Below is a small trained network, with its code and all its weights. Each question gives an input and a class and asks what happens when units are switched off, that is, made to give their printed mean instead of their output.

import numpy as np


def w(rows, s, z=0):
    codes = np.array(rows[::2]) - 128.0
    scale = np.full(codes.shape[1], s)
    scale[-1] = z or s
    return codes * scale


def f(y):
    return y / 2 * (1 + np.tanh(0.7978845608 * (y + 0.044715 * y**3)))


def log_softmax(a):
    a = a - a.max(-1, keepdims=True)
    return a - np.log(np.exp(a).sum(-1, keepdims=True))


def net(x, mask):
    res = np.array(x, float).reshape(1, 6) / 4 @ E
    y = f(res @ A[0][:, :-1].T + A[0][:, -1])
    res = res + np.where(mask, y, B[0][:, -1]) @ B[0][:, :-1]
    return log_softmax(res[-1] @ U[:, :-1].T + U[:, -1])


A, B = {}, {}
E = w([
[211,70,136,4,101,174,59,114],'x0',
[47,18,223,144,101,126,161,125],'x1',
[136,119,134,139,149,106,108,116],'x2',
[138,162,153,227,37,209,53,39],'x3',
[130,125,124,129,129,132,137,116],'x4',
[128,122,123,128,130,127,132,118],'x5',
],0.011)
A[0] = w([
[220,90,121,79,175,124,138,181,34],'N1',
[96,72,225,27,162,148,133,135,139],'N2',
[8,53,135,175,87,115,147,121,104],'N3',
[117,133,59,74,240,76,210,206,51],'N4',
[6,57,183,135,111,150,131,82,55],'N5',
[138,161,98,49,115,118,146,137,51],'N6',
[119,254,67,207,154,127,111,106,135],'N7',
[131,125,165,160,72,189,80,61,13],'N8',
[154,98,145,189,41,173,75,88,30],'N9',
[141,197,33,81,175,144,88,126,214],'N10',
[95,132,174,137,68,208,79,76,194],'N11',
[151,121,80,81,223,71,221,212,215],'N12',
[102,62,199,201,135,175,153,142,25],'N13',
[55,173,148,215,140,75,211,148,174],'N14',
[102,137,161,197,177,121,202,170,33],'N15',
[208,131,94,128,78,153,87,130,15],'N16',
[88,176,145,138,99,123,96,163,118],'N17',
[173,164,129,67,103,123,106,117,105],'N18',
[99,141,136,200,94,117,151,91,72],'N19',
[118,70,203,110,188,111,171,118,102],'N20',
[39,56,215,167,82,129,138,118,234],'N21',
[58,157,141,187,173,127,173,163,226],'N22',
[96,9,178,38,144,63,182,185,109],'N23',
[153,154,68,39,150,116,128,123,38],'N24',
[118,218,101,234,63,84,108,96,169],'N25',
[159,206,73,228,142,152,120,101,122],'N26',
[100,217,150,207,124,131,152,94,123],'N27',
[192,112,126,73,79,148,92,110,45],'N28',
[101,168,69,81,179,51,181,159,9],'N29',
[10,141,110,185,174,95,174,150,1],'N30',
[39,159,127,176,170,108,184,131,101],'N31',
],0.0084,0.0066)
B[0] = w([
[61,101,94,52,148,161,164,200,166],'N1',
[34,14,108,92,69,166,163,150,186],'N2',
[209,204,123,125,154,113,116,151,194],'N3',
[217,212,177,172,131,65,113,68,217],'N4',
[253,245,134,147,153,88,80,86,182],'N5',
[137,136,103,75,98,170,122,165,150],'N6',
[34,98,108,79,34,146,195,171,213],'N7',
[201,154,28,82,214,221,41,208,170],'N8',
[181,161,100,109,241,129,50,118,176],'N9',
[190,237,171,154,194,89,121,70,220],'N10',
[213,179,159,182,136,98,174,98,205],'N11',
[230,185,73,99,211,160,98,161,247],'N12',
[218,203,163,173,67,34,191,56,162],'N13',
[235,204,119,146,158,121,100,95,234],'N14',
[192,157,51,55,148,123,40,185,173],'N15',
[174,235,205,196,14,96,195,137,158],'N16',
[140,152,121,124,65,82,196,155,138],'N17',
[142,139,115,161,234,82,68,94,164],'N18',
[134,103,202,156,73,106,183,140,164],'N19',
[88,133,134,122,54,137,150,144,167],'N20',
[148,124,27,75,198,214,51,210,231],'N21',
[231,189,175,189,78,59,164,94,217],'N22',
[21,25,153,100,50,197,189,167,216],'N23',
[89,53,66,47,163,147,97,180,168],'N24',
[25,81,188,132,51,146,197,139,216],'N25',
[60,97,157,94,35,84,153,155,199],'N26',
[53,100,180,149,24,131,219,177,191],'N27',
[226,191,121,210,147,78,89,49,169],'N28',
[222,214,218,211,101,56,182,55,178],'N29',
[69,82,11,32,194,207,12,245,187],'N30',
[205,167,139,94,158,105,72,177,194],'N31',
],0.0063,0.015)
U = w([
[222,211,211,210,94,54,132,69,228],'0',
[168,153,41,43,195,169,6,182,248],'1',
[2,64,182,84,25,146,195,157,70],'2',
],0.0086,0.0016)

Each question gives the input, the list of numbers given to net, and the class t.
The units are the neurons (one row each of A and B). Each row of codes is followed by its name. A weight is (code - 128) times the scale printed after its matrix; where a second scale follows, it is the last column's (A, B and U).
mask holds one flag per neuron, in row order. A switched-off neuron (its flag False) gives its mean, the last column of its row in B, instead of its output. The means were averaged over made-up inputs and are rounded, as every weight is.
A unit's drop is (log p(t) with every unit on - log p(t) with that unit switched off) / (log p(t) with every unit on - log p(t) with every unit switched off).
The circuit of an input: a set's keep is (log p(t) with only the set's units on - log p(t) with every unit switched off) / (log p(t) with every unit on - log p(t) with every unit switched off). Starting from the 12 units with the biggest drops (on a tie, the unit counted first), units are removed one at a time, each time the one whose removal leaves the highest keep (on an exact tie, the one counted first), for as long as the keep stays at least 0.8.
circuit, biggest first: the units of the circuit, biggest drop first
unit that matters most: the unit with the biggest drop
k most important neurons: the k neurons with the biggest drops, biggest first
drop when u is switched off: that unit's drop, to one decimal
input [-3,8,-6,0,-1,-3], class 1: unit that matters most => N21
input [1,8,7,7,-5,-4], class 1: 3 most important neurons => [N21 N8 N9]
input [-5,7,-8,0,-7,1], class 1: 2 most important neurons => [N21 N30]
input [-4,1,8,-4,-2,-5], class 1: 2 most important neurons => [N30 N12]
input [0,-1,8,-8,6,-8], class 0: 2 most important neurons => [N29 N4]
input [2,1,-6,8,-2,8], class 1: 2 most important neurons => [N8 N9]
input [8,0,3,6,-6,1], class 0: 2 most important neurons => [N16 N11]
input [-2,-1,4,-6,4,5], class 0: 3 most important neurons => [N29 N4 N21]
input [1,5,6,4,-1,6], class 1: 2 most important neurons => [N21 N8]
input [-6,0,-8,7,-8,5], class 2: 2 most important neurons => [N25 N7]
input [8,-1,2,2,2,8], class 0: 2 most important neurons => [N21 N16]
input [-7,-8,-4,-7,2,-4], class 0: 2 most important neurons => [N29 N4]
input [-4,0,-8,3,-4,0], class 2: drop when N25 is switched off => 0.1
input [7,-8,-8,4,2,-8], class 0: circuit, biggest first => [N16]
input [0,0,-2,6,-8,1], class 2: drop when N4 is switched off => 0.2
input [8,-7,-5,6,-6,-4], class 0: drop when N16 is switched off => 0.7
input [5,-2,-2,4,-7,1], class 0: drop when N21 is switched off => 0.3
input [-1,-5,7,-7,-2,0], class 0: 3 most important neurons => [N29 N4 N21]
